Below are the code and all the weights of a small trained network. Each question names an input and a target symbol and asks about switching units off, where a switched-off unit gives its printed mean instead of its output.

import numpy as np


def w(rows, s, z=0):
    codes = np.array(rows[::2]) - 128.0
    scale = np.full(codes.shape[1], s)
    scale[-1] = z or s
    return codes * scale


def norm(h):
    return h / np.sqrt((h * h).mean(-1, keepdims=True) + 1e-5)


def f(y):
    return y / 2 * (1 + np.tanh(0.7978845608 * (y + 0.044715 * y**3)))


def softmax(a):
    e = np.exp(a - a.max(-1, keepdims=True))
    return e / e.sum(-1, keepdims=True)


def log_softmax(a):
    a = a - a.max(-1, keepdims=True)
    return a - np.log(np.exp(a).sum(-1, keepdims=True))


def net(x, mask):
    ids = ['ΓΘΦΨβζηλμξπστ'.index(c) for c in x.split()]
    T = len(ids)
    res = E[ids] + P[:T]
    r = norm(res)
    for j in range(3):
        rows = slice(4 * j, 4 * j + 4)
        q, k, v = (r @ M[0][rows].T for M in (Q, K, V))
        z = softmax(np.where(np.tri(T) > 0, q @ k.T / 4**0.5, -1e9)) @ v
        o = O[0][rows]
        res = res + np.where(mask[j], z, o[:, -1]) @ o[:, :-1]
    y = f(norm(res) @ A[0][:, :-1].T + A[0][:, -1])
    res = res + np.where(mask[3:19], y, B[0][:, -1]) @ B[0][:, :-1]
    return log_softmax(norm(res)[-1] @ U[:, :-1].T + U[:, -1])


Q, K, V, O, A, B = {}, {}, {}, {}, {}, {}
E = w([
[138,159,116],'Γ',
[147,142,122],'Θ',
[130,52,253],'Φ',
[104,99,122],'Ψ',
[62,78,160],'β',
[135,147,120],'ζ',
[119,96,138],'η',
[141,137,127],'λ',
[74,96,159],'μ',
[127,144,139],'ξ',
[120,143,124],'π',
[98,175,99],'σ',
[120,156,120],'τ',
],0.026)
P = w([
[125,99,135],'0',
[127,205,147],'1',
[48,145,105],'2',
[138,91,113],'3',
[219,254,204],'4',
[63,165,113],'5',
],0.0091)
Q[0] = w([
[176,90,109],'H1',
[254,187,175],'H1',
[194,32,137],'H1',
[128,218,4],'H1',
[157,112,137],'H2',
[9,122,43],'H2',
[156,89,202],'H2',
[157,8,211],'H2',
[14,158,22],'H3',
[157,147,103],'H3',
[152,99,135],'H3',
[145,201,230],'H3',
],0.0087)
K[0] = w([
[165,178,182],'H1',
[133,55,42],'H1',
[154,96,200],'H1',
[130,149,61],'H1',
[56,192,139],'H2',
[118,9,7],'H2',
[143,73,147],'H2',
[81,226,220],'H2',
[121,101,20],'H3',
[37,164,130],'H3',
[57,112,156],'H3',
[120,187,120],'H3',
],0.012)
V[0] = w([
[197,183,155],'H1',
[186,73,105],'H1',
[131,59,166],'H1',
[128,177,127],'H1',
[159,155,199],'H2',
[117,219,76],'H2',
[111,68,200],'H2',
[192,64,174],'H2',
[198,160,79],'H3',
[135,94,193],'H3',
[29,135,2],'H3',
[199,118,167],'H3',
],0.0099)
O[0] = w([
[62,197,199,142],'H1',
[159,78,211,12],'H1',
[89,92,124,3],'H1',
[156,210,194,202],'H1',
[254,122,196,122],'H2',
[138,72,134,223],'H2',
[153,153,113,70],'H2',
[138,136,57,31],'H2',
[113,131,72,157],'H3',
[101,113,189,46],'H3',
[83,141,136,239],'H3',
[94,47,5,57],'H3',
],0.0059,0.0037)
A[0] = w([
[63,160,160,254],'N1',
[203,158,153,114],'N2',
[170,205,101,220],'N3',
[123,116,99,78],'N4',
[151,146,118,71],'N5',
[54,129,6,28],'N6',
[92,51,104,174],'N7',
[142,214,104,142],'N8',
[102,143,74,117],'N9',
[120,163,155,68],'N10',
[192,67,175,133],'N11',
[128,121,147,58],'N12',
[152,117,130,110],'N13',
[88,79,187,216],'N14',
[99,129,154,113],'N15',
[137,176,187,179],'N16',
],0.016,0.0025)
B[0] = w([
[97,129,43,254],'N1',
[77,28,137,179],'N2',
[151,83,173,243],'N3',
[101,156,111,118],'N4',
[156,134,136,133],'N5',
[166,57,66,170],'N6',
[130,254,223,155],'N7',
[132,118,213,244],'N8',
[190,48,124,148],'N9',
[44,150,133,170],'N10',
[189,161,96,153],'N11',
[77,174,109,123],'N12',
[101,111,52,122],'N13',
[202,224,69,180],'N14',
[123,89,50,152],'N15',
[118,80,59,229],'N16',
],0.0052,0.0095)
U = w([
[78,100,135,3],'Γ',
[157,75,64,241],'Θ',
[115,171,179,163],'Φ',
[132,167,74,195],'Ψ',
[88,180,176,53],'β',
[31,10,72,134],'ζ',
[171,189,118,135],'η',
[174,150,75,110],'λ',
[112,235,135,117],'μ',
[112,93,113,120],'ξ',
[78,139,74,71],'π',
[129,124,96,172],'σ',
[65,148,122,114],'τ',
],0.013,0.0038)

Each question gives the input, a string of symbols that net reads in full, and the target symbol t.
The units are the heads (4 rows each of Q, K, V and O) and the neurons (one row each of A and B). Each row of codes is followed by its name. A weight is (code - 128) times the scale printed after its matrix; where a second scale follows, it is the last column's (O, A, B and U).
mask holds one flag per unit, heads first, then neurons. A switched-off unit (its flag False) gives its mean, the last column of its rows in O or B, instead of its output. The means were averaged over made-up inputs and are rounded, as every weight is.
A unit's drop is (log p(t) with every unit on - log p(t) with that unit switched off) / (log p(t) with every unit on - log p(t) with every unit switched off).
The circuit of an input: a set's keep is (log p(t) with only the set's units on - log p(t) with every unit switched off) / (log p(t) with every unit on - log p(t) with every unit switched off). Starting from the 12 units with the biggest drops (on a tie, the unit counted first), units are removed one at a time, each time the one whose removal leaves the highest keep (on an exact tie, the one counted first), for as long as the keep stays at least 0.8.
circuit, biggest first: the units of the circuit, biggest drop first
unit that matters most: the unit with the biggest drop
k most important neurons: the k neurons with the biggest drops, biggest first
which heads matter: for each layer, one digit per head in row order, 1 if its drop is at least 0.15 and else 0, layers parted by /
drop when u is switched off: that unit's drop, to one decimal
input Θ β ζ μ, target μ: unit that matters most -> N7
input ζ Θ ζ, target ζ: which heads matter -> 011
input Γ τ ζ Ψ λ, target Θ: circuit, biggest first -> (H1 N2)
input ζ τ τ, target ζ: 3 most important neurons -> (N14 N6 N7)
input Θ ζ π, target Θ: 3 most important neurons -> (N6 N9 N2)
input Ψ μ Γ μ, target μ: circuit, biggest first -> (N7 N14)
input ζ π ξ, target ζ: 2 most important neurons -> (N7 N14)
input ζ μ Θ, target ζ: 2 most important neurons -> (N14 N7)
input Θ π π, target Θ: circuit, biggest first -> (H3 N6 N9)
input μ τ π Ψ Θ, target Θ: which heads matter -> 100
input ζ μ σ, target ζ: 2 most important neurons -> (N6 N14)
input τ Θ Θ ζ β π, target ζ: circuit, biggest first -> (N14 N7)
input ζ μ π, target ζ: 2 most important neurons -> (N14 N6)
input ξ ξ η Ψ ζ, target Θ: circuit, biggest first -> (H1)
input σ ζ ζ ζ ζ ξ, target ζ: drop when H2 is switched off -> 0.6
input ζ ζ μ ζ Φ λ, target ζ: drop when H2 is switched off -> 0.3
input Φ Ψ σ Ψ λ, target Θ: drop when H1 is switched off -> 0.5
